Here is a tiny trained network, its code and every weight. The questions are about switching its units off for an input and a class, where a switched-off unit gives its printed mean instead of its output.

import numpy as np


def w(rows, s, z=0):
    codes = np.array(rows[::2]) - 128.0
    scale = np.full(codes.shape[1], s)
    scale[-1] = z or s
    return codes * scale


def f(y):
    return y / 2 * (1 + np.tanh(0.7978845608 * (y + 0.044715 * y**3)))


def log_softmax(a):
    a = a - a.max(-1, keepdims=True)
    return a - np.log(np.exp(a).sum(-1, keepdims=True))


def net(x, mask):
    res = np.array(x, float).reshape(1, 4) / 4 @ E
    y = f(res @ A[0][:, :-1].T + A[0][:, -1])
    res = res + np.where(mask, y, B[0][:, -1]) @ B[0][:, :-1]
    return log_softmax(res[-1] @ U[:, :-1].T + U[:, -1])


A, B = {}, {}
E = w([
[59,192,158,168],'x0',
[80,141,132,39],'x1',
[128,128,128,128],'x2',
[104,70,251,127],'x3',
],0.014)
A[0] = w([
[149,150,147,254,74],'N0',
[122,96,113,191,93],'N1',
[112,135,86,157,121],'N2',
[151,105,126,76,126],'N3',
[61,156,127,191,153],'N4',
[140,111,121,222,1],'N5',
[139,165,100,122,98],'N6',
[148,171,117,133,86],'N7',
[74,116,112,67,96],'N8',
[119,207,151,152,151],'N9',
[181,104,124,221,99],'N10',
[131,111,164,142,98],'N11',
[168,88,118,66,149],'N12',
[121,80,155,140,96],'N13',
[114,171,91,118,112],'N14',
[192,176,105,135,106],'N15',
[85,177,143,91,70],'N16',
[124,124,90,137,76],'N17',
[119,113,162,123,87],'N18',
[133,159,82,98,72],'N19',
[96,150,68,141,242],'N20',
[124,166,90,140,96],'N21',
[106,193,153,154,93],'N22',
[65,155,130,159,79],'N23',
[206,95,119,108,117],'N24',
[128,102,114,119,201],'N25',
[130,133,89,136,98],'N26',
[74,108,189,144,199],'N27',
[136,156,102,137,82],'N28',
[140,186,157,149,130],'N29',
[112,103,169,148,122],'N30',
],0.018,0.004)
B[0] = w([
[109,170,105,91,250],'N0',
[87,138,113,80,177],'N1',
[65,97,158,135,181],'N2',
[155,135,119,114,195],'N3',
[214,157,106,194,223],'N4',
[83,138,63,1,203],'N5',
[94,81,114,138,186],'N6',
[114,99,167,130,163],'N7',
[59,216,121,20,210],'N8',
[216,143,124,142,208],'N9',
[103,208,93,13,239],'N10',
[103,78,149,180,173],'N11',
[228,159,87,120,234],'N12',
[109,90,191,177,185],'N13',
[82,104,158,127,206],'N14',
[119,60,165,142,208],'N15',
[172,172,51,39,196],'N16',
[131,92,132,151,163],'N17',
[79,95,128,165,169],'N18',
[108,99,180,132,211],'N19',
[95,127,149,148,240],'N20',
[102,88,194,156,197],'N21',
[235,115,115,191,197],'N22',
[175,140,114,185,195],'N23',
[217,111,84,163,229],'N24',
[159,145,118,135,163],'N25',
[115,111,149,168,176],'N26',
[92,115,153,139,245],'N27',
[108,103,111,165,171],'N28',
[176,137,135,141,170],'N29',
[79,97,159,161,193],'N30',
],0.0089,0.012)
U = w([
[49,231,94,17,253],'0',
[238,139,103,164,53],'1',
[2,10,151,175,69],'2',
],0.0086,0.004)

Each question gives the input, the list of numbers given to net, and the class t.
The units are the neurons (one row each of A and B). Each row of codes is followed by its name. A weight is (code - 128) times the scale printed after its matrix; where a second scale follows, it is the last column's (A, B and U).
mask holds one flag per neuron, in row order. A switched-off neuron (its flag False) gives its mean, the last column of its row in B, instead of its output. The means were averaged over made-up inputs and are rounded, as every weight is.
A unit's drop is (log p(t) with every unit on - log p(t) with that unit switched off) / (log p(t) with every unit on - log p(t) with every unit switched off).
unit that matters most: the unit with the biggest drop
k most important neurons: the k neurons with the biggest drops, biggest first
drop when u is switched off: that unit's drop, to one decimal
input [-7,6,-8,6], class 1: 2 most important neurons -> N12; N10
input [8,-2,5,8], class 1: unit that matters most -> N4
input [6,2,2,-6], class 1: 2 most important neurons -> N9; N4
input [2,0,6,1], class 1: 3 most important neurons -> N10; N8; N5
input [-2,3,-8,4], class 2: 3 most important neurons -> N10; N0; N5
input [-1,-3,7,4], class 2: 2 most important neurons -> N8; N16
input [-2,-6,-4,6], class 0: 2 most important neurons -> N10; N5
input [1,-5,-1,5], class 0: 2 most important neurons -> N10; N0
input [-2,-4,3,4], class 0: 2 most important neurons -> N10; N15
input [-6,3,-1,6], class 1: 2 most important neurons -> N12; N24
input [-4,-5,1,-6], class 2: 2 most important neurons -> N15; N8
input [-5,3,0,0], class 1: drop when N10 is switched off -> 0.3
input [4,7,-4,-8], class 2: drop when N14 is switched off -> 0.1
input [8,0,7,2], class 1: drop when N13 is switched off -> 0.0
